Below is a small trained network, with its code and all its weights. Each question gives an input and a target symbol and asks what happens when units are switched off, that is, made to give their printed mean instead of their output.

import numpy as np


def w(rows, s, z=0):
    codes = np.array(rows[::2]) - 128.0
    scale = np.full(codes.shape[1], s)
    scale[-1] = z or s
    return codes * scale


def f(y):
    return np.maximum(y, 0)


def softmax(a):
    e = np.exp(a - a.max(-1, keepdims=True))
    return e / e.sum(-1, keepdims=True)


def log_softmax(a):
    a = a - a.max(-1, keepdims=True)
    return a - np.log(np.exp(a).sum(-1, keepdims=True))


def net(x, mask):
    ids = ['δθλξφω'.index(c) for c in x.split()]
    T = len(ids)
    res = E[ids] + P[:T]
    q, k, v = (res @ M[0].T for M in (Q, K, V))
    z = softmax(np.where(np.tri(T) > 0, q @ k.T / 2**0.5, -1e9)) @ v
    res = res + np.where(mask[0], z, O[0][:, -1]) @ O[0][:, :-1]
    y = f(res @ A[0][:, :-1].T + A[0][:, -1])
    res = res + np.where(mask[1:9], y, B[0][:, -1]) @ B[0][:, :-1]
    return log_softmax(res[-1] @ U[:, :-1].T + U[:, -1])


Q, K, V, O, A, B = {}, {}, {}, {}, {}, {}
E = w([
[59,127,151,85,99,187,27,79,208,23,128,119],'δ',
[130,81,36,72,42,148,115,107,168,54,123,144],'θ',
[48,94,154,212,66,176,184,60,157,125,43,154],'λ',
[56,55,116,18,181,76,220,96,147,195,221,164],'ξ',
[83,157,103,63,146,88,83,197,77,252,95,190],'φ',
[231,196,236,168,89,137,140,23,65,124,70,113],'ω',
],0.015)
P = w([
[22,133,136,143,65,58,164,149,95,158,151,88],'0',
[101,127,82,156,144,167,109,60,112,172,193,213],'1',
[123,51,143,85,171,68,81,49,122,151,85,150],'2',
[78,211,137,107,100,143,185,177,133,118,94,62],'3',
[197,164,105,186,142,195,95,145,95,86,183,192],'4',
[194,43,139,18,157,123,93,107,122,103,2,139],'5',
[134,164,135,117,95,126,171,182,124,136,134,46],'6',
],0.013)
Q[0] = w([
[97,48,153,66,139,42,81,125,111,167,2,145],'h0',
[141,170,161,167,149,83,183,192,126,130,192,105],'h0',
],0.009)
K[0] = w([
[254,181,128,132,149,179,155,248,61,150,34,162],'h0',
[99,15,141,130,209,5,250,37,158,213,254,189],'h0',
],0.0067)
V[0] = w([
[180,176,141,193,89,164,121,31,114,86,151,124],'h0',
[122,2,94,112,77,169,143,56,216,122,159,68],'h0',
],0.0057)
O[0] = w([
[89,192,112,27,75,177,107,175,25,224,140,171,44],'h0',
[109,108,134,102,116,2,169,163,23,117,99,180,252],'h0',
],0.0092,0.0025)
A[0] = w([
[126,86,31,112,157,170,133,79,122,174,208,233,56],'n0',
[94,198,6,122,92,109,191,179,189,143,229,158,67],'n1',
[208,96,195,171,96,119,163,34,157,104,74,99,170],'n2',
[154,244,226,174,134,124,110,195,130,206,170,32,87],'n3',
[60,161,148,193,112,103,140,112,150,61,182,148,175],'n4',
[116,76,166,60,175,57,118,126,114,17,69,106,248],'n5',
[168,131,143,75,194,162,37,31,62,118,129,149,201],'n6',
[157,172,243,130,98,96,253,76,119,147,122,10,5],'n7',
],0.0071,0.0021)
B[0] = w([
[166,74,170,131,167,191,99,77,50,148,29,106,194],'n0',
[75,113,105,235,69,149,189,154,122,103,74,77,168],'n1',
[76,73,97,33,130,83,124,139,92,215,110,23,198],'n2',
[170,132,160,146,100,17,61,23,231,176,144,127,152],'n3',
[137,47,172,131,209,166,41,169,105,112,161,174,189],'n4',
[155,150,227,117,45,134,138,128,195,139,185,178,254],'n5',
[113,13,123,254,131,107,222,167,105,99,138,63,213],'n6',
[129,116,132,216,188,235,57,150,100,36,133,163,187],'n7',
],0.0078,0.011)
U = w([
[113,112,111,105,143,101,91,117,182,158,115,81,251],'δ',
[78,141,130,112,67,85,176,119,133,124,89,95,29],'θ',
[66,109,113,174,151,173,129,146,71,134,76,91,91],'λ',
[106,164,224,2,128,122,101,118,106,152,140,126,213],'ξ',
[182,123,152,176,145,178,153,134,170,97,184,164,158],'φ',
[248,114,177,152,133,174,51,63,136,96,112,205,116],'ω',
],0.009,0.0024)

Each question gives the input, a string of symbols that net reads in full, and the target symbol t.
The units are the heads (2 rows each of Q, K, V and O) and the neurons (one row each of A and B). Each row of codes is followed by its name. A weight is (code - 128) times the scale printed after its matrix; where a second scale follows, it is the last column's (O, A, B and U).
mask holds one flag per unit, heads first, then neurons. A switched-off unit (its flag False) gives its mean, the last column of its rows in O or B, instead of its output. The means were averaged over made-up inputs and are rounded, as every weight is.
A unit's drop is (log p(t) with every unit on - log p(t) with that unit switched off) / (log p(t) with every unit on - log p(t) with every unit switched off).
The circuit of an input: a set's keep is (log p(t) with only the set's units on - log p(t) with every unit switched off) / (log p(t) with every unit on - log p(t) with every unit switched off). Starting from all 9 units, units are removed one at a time, each time the one whose removal leaves the highest keep (on an exact tie, the one counted first), for as long as the keep stays at least 0.8.
circuit, biggest first: the units of the circuit, biggest drop first
unit that matters most: the unit with the biggest drop
k most important neurons: the k neurons with the biggest drops, biggest first
drop of u: that unit's drop, to one decimal
input ξ ξ φ θ ω λ, target λ: 2 most important neurons	[n6 n5]
input δ δ φ ω θ, target λ: unit that matters most	n1
input ξ φ δ λ θ φ ξ, target φ: circuit, biggest first	[h0 n7]
input ξ ξ φ ξ λ, target λ: 2 most important neurons	[n5 n2]
input ω ξ ω λ δ θ θ, target θ: 4 most important neurons	[n1 n7 n4 n0]
input ξ φ ξ θ δ, target λ: circuit, biggest first	[h0 n5]
input ξ δ λ, target ξ: circuit, biggest first	[n1 h0]
input ω δ δ φ, target δ: circuit, biggest first	[h0 n3]
input φ ω ξ δ θ ω, target λ: circuit, biggest first	[n6 n2]
input λ ω θ ξ φ δ, target δ: circuit, biggest first	[h0 n2]
input δ φ δ, target δ: 2 most important neurons	[n2 n6]
input ω ω δ ξ ω δ, target λ: circuit, biggest first	[h0 n6]
input δ ξ θ, target ξ: 2 most important neurons	[n5 n7]
input φ ω δ δ ω ω, target λ: circuit, biggest first	[n6 h0]
input ω δ δ ξ ξ, target ω: 3 most important neurons	[n0 n2 n6]
input ξ ω φ, target λ: 3 most important neurons	[n6 n5 n0]
input θ δ ξ δ φ ξ, target δ: 2 most important neurons	[n2 n7]
input δ θ λ, target θ: 3 most important neurons	[n4 n0 n7]
input λ ξ λ δ ξ, target ω: 3 most important neurons	[n0 n6 n2]
input δ θ ω ω ξ φ, target λ: circuit, biggest first	[h0 n6]
input ω λ θ, target λ: drop of n5	0.3
input ω θ λ ξ, target φ: drop of n0	0.0
input δ δ ω ξ λ ω δ, target ξ: drop of h0	0.2
